Below are the code and all the weights of a small trained network. Each question names an input and a target symbol and asks about switching units off, where a switched-off unit gives its printed mean instead of its output.

import numpy as np


def w(rows, s, z=0):
    codes = np.array(rows[::2]) - 128.0
    scale = np.full(codes.shape[1], s)
    scale[-1] = z or s
    return codes * scale


def f(y):
    return y / 2 * (1 + np.tanh(0.7978845608 * (y + 0.044715 * y**3)))


def softmax(a):
    e = np.exp(a - a.max(-1, keepdims=True))
    return e / e.sum(-1, keepdims=True)


def log_softmax(a):
    a = a - a.max(-1, keepdims=True)
    return a - np.log(np.exp(a).sum(-1, keepdims=True))


def net(x, mask):
    ids = ['βγδεζθλμξπστφψω'.index(c) for c in x.split()]
    T = len(ids)
    res = E[ids] + P[:T]
    r = res
    for j in range(2):
        rows = slice(4 * j, 4 * j + 4)
        q, k, v = (r @ M[0][rows].T for M in (Q, K, V))
        z = softmax(np.where(np.tri(T) > 0, q @ k.T / 4**0.5, -1e9)) @ v
        o = O[0][rows]
        res = res + np.where(mask[j], z, o[:, -1]) @ o[:, :-1]
    y = f(res @ A[0][:, :-1].T + A[0][:, -1])
    res = res + np.where(mask[2:26], y, B[0][:, -1]) @ B[0][:, :-1]
    return log_softmax(res[-1] @ U[:, :-1].T + U[:, -1])


Q, K, V, O, A, B = {}, {}, {}, {}, {}, {}
E = w([
[128,115,118],'β',
[122,109,115],'γ',
[111,122,51],'δ',
[137,104,174],'ε',
[116,108,144],'ζ',
[123,119,85],'θ',
[177,117,159],'λ',
[113,112,53],'μ',
[135,117,81],'ξ',
[91,55,117],'π',
[199,158,184],'σ',
[179,98,99],'τ',
[130,110,85],'φ',
[147,87,250],'ψ',
[109,72,173],'ω',
],0.028)
P = w([
[227,2,128],'0',
[137,130,84],'1',
[144,125,99],'2',
[151,113,108],'3',
[150,100,123],'4',
[161,96,119],'5',
[166,95,116],'6',
[166,76,127],'7',
[163,78,121],'8',
[154,70,134],'9',
],0.0095)
Q[0] = w([
[126,138,192],'head 1',
[98,190,157],'head 1',
[184,7,116],'head 1',
[85,116,112],'head 1',
[113,183,68],'head 2',
[12,77,165],'head 2',
[127,120,85],'head 2',
[116,142,87],'head 2',
],0.017)
K[0] = w([
[141,152,75],'head 1',
[66,136,167],'head 1',
[218,19,138],'head 1',
[141,160,76],'head 1',
[254,187,191],'head 2',
[83,69,179],'head 2',
[156,203,122],'head 2',
[180,133,226],'head 2',
],0.0091)
V[0] = w([
[38,112,126],'head 1',
[108,92,235],'head 1',
[137,77,129],'head 1',
[254,181,172],'head 1',
[152,178,76],'head 2',
[179,138,167],'head 2',
[112,119,88],'head 2',
[130,127,128],'head 2',
],0.013)
O[0] = w([
[52,2,120,52],'head 1',
[2,227,175,225],'head 1',
[67,167,27,255],'head 1',
[183,183,183,180],'head 1',
[139,129,199,61],'head 2',
[132,132,215,128],'head 2',
[109,104,105,144],'head 2',
[146,147,64,131],'head 2',
],0.007,0.0096)
A[0] = w([
[65,69,162,254],'neuron 1',
[126,104,108,138],'neuron 2',
[67,148,84,110],'neuron 3',
[130,190,104,109],'neuron 4',
[117,95,191,200],'neuron 5',
[105,167,121,67],'neuron 6',
[162,200,164,74],'neuron 7',
[174,186,142,159],'neuron 8',
[125,251,73,97],'neuron 9',
[122,157,136,113],'neuron 10',
[191,96,117,138],'neuron 11',
[145,154,142,210],'neuron 12',
[109,57,66,91],'neuron 13',
[122,194,150,230],'neuron 14',
[187,105,208,31],'neuron 15',
[176,132,66,82],'neuron 16',
[81,145,139,106],'neuron 17',
[26,112,73,93],'neuron 18',
[32,239,151,154],'neuron 19',
[186,187,105,191],'neuron 20',
[193,156,191,222],'neuron 21',
[183,131,198,169],'neuron 22',
[123,78,113,156],'neuron 23',
[181,171,96,213],'neuron 24',
],0.013,0.0031)
B[0] = w([
[140,120,49,164],'neuron 1',
[161,199,132,144],'neuron 2',
[177,134,126,198],'neuron 3',
[149,64,197,174],'neuron 4',
[139,1,130,131],'neuron 5',
[178,71,126,156],'neuron 6',
[161,141,112,179],'neuron 7',
[109,128,138,174],'neuron 8',
[129,102,166,231],'neuron 9',
[160,25,125,144],'neuron 10',
[118,114,179,149],'neuron 11',
[54,56,109,150],'neuron 12',
[161,197,131,191],'neuron 13',
[112,76,102,186],'neuron 14',
[147,56,75,144],'neuron 15',
[173,89,214,162],'neuron 16',
[133,105,116,158],'neuron 17',
[166,108,153,231],'neuron 18',
[128,97,71,254],'neuron 19',
[63,208,169,181],'neuron 20',
[100,165,121,173],'neuron 21',
[86,145,72,157],'neuron 22',
[178,210,66,151],'neuron 23',
[68,139,179,175],'neuron 24',
],0.0056,0.018)
U = w([
[119,135,142,123],'β',
[112,158,120,93],'γ',
[171,112,148,9],'δ',
[57,101,137,107],'ε',
[97,132,111,255],'ζ',
[155,123,150,83],'θ',
[53,149,148,200],'λ',
[182,104,156,34],'μ',
[170,106,180,87],'ξ',
[98,172,66,170],'π',
[9,175,124,88],'σ',
[145,110,230,176],'τ',
[162,135,157,170],'φ',
[75,44,155,81],'ψ',
[42,113,68,114],'ω',
],0.011,0.0052)

Each question gives the input, a string of symbols that net reads in full, and the target symbol t.
The units are the heads (4 rows each of Q, K, V and O) and the neurons (one row each of A and B). Each row of codes is followed by its name. A weight is (code - 128) times the scale printed after its matrix; where a second scale follows, it is the last column's (O, A, B and U).
mask holds one flag per unit, heads first, then neurons. A switched-off unit (its flag False) gives its mean, the last column of its rows in O or B, instead of its output. The means were averaged over made-up inputs and are rounded, as every weight is.
A unit's drop is (log p(t) with every unit on - log p(t) with that unit switched off) / (log p(t) with every unit on - log p(t) with every unit switched off).
The circuit of an input: a set's keep is (log p(t) with only the set's units on - log p(t) with every unit switched off) / (log p(t) with every unit on - log p(t) with every unit switched off). Starting from the 12 units with the biggest drops (on a tie, the unit counted first), units are removed one at a time, each time the one whose removal leaves the highest keep (on an exact tie, the one counted first), for as long as the keep stays at least 0.8.
units of the circuit, in order: the units of the circuit, biggest drop first
unit that matters most: the unit with the biggest drop
k most important neurons: the k neurons with the biggest drops, biggest first
heads that matter: for each layer, one digit per head in row order, 1 if its drop is at least 0.15 and else 0, layers parted by /
drop of u: that unit's drop, to one decimal
input ψ ε ξ σ, target σ: units of the circuit, in order	neuron 20; head 1
input ψ ω ζ, target ψ: unit that matters most	head 1
input σ δ ε γ ξ, target σ: units of the circuit, in order	neuron 20; head 1; neuron 24
input π δ ζ π β, target π: heads that matter	10
input μ β σ ω σ ψ, target ψ: units of the circuit, in order	neuron 5; neuron 15; head 1
input ψ ω φ ψ τ, target ψ: heads that matter	10
input σ μ ζ, target σ: 2 most important neurons	neuron 20; neuron 21
input π ω ε, target π: heads that matter	11
input ω μ ε σ ω ε σ ω, target ω: 2 most important neurons	neuron 1; neuron 19
input σ ζ φ, target σ: heads that matter	11
input τ β π ζ ε β, target τ: 2 most important neurons	neuron 16; neuron 19
input σ ξ ω ψ φ ξ, target σ: 3 most important neurons	neuron 20; neuron 21; neuron 22
input τ φ ξ π ω φ λ, target τ: heads that matter	10
input γ ω γ μ γ φ σ φ ψ, target ψ: heads that matter	00
input π φ ψ ξ ω ω, target π: heads that matter	11
input ψ δ ξ ε φ ψ ε ξ δ, target ψ: heads that matter	10
input ω φ ω, target ω: drop of neuron 19	0.2
input β β β δ ξ δ ψ π, target π: drop of neuron 22	0.0
input τ ζ ε φ, target τ: drop of neuron 19	0.1
input π ω φ π ζ, target π: drop of neuron 9	0.1
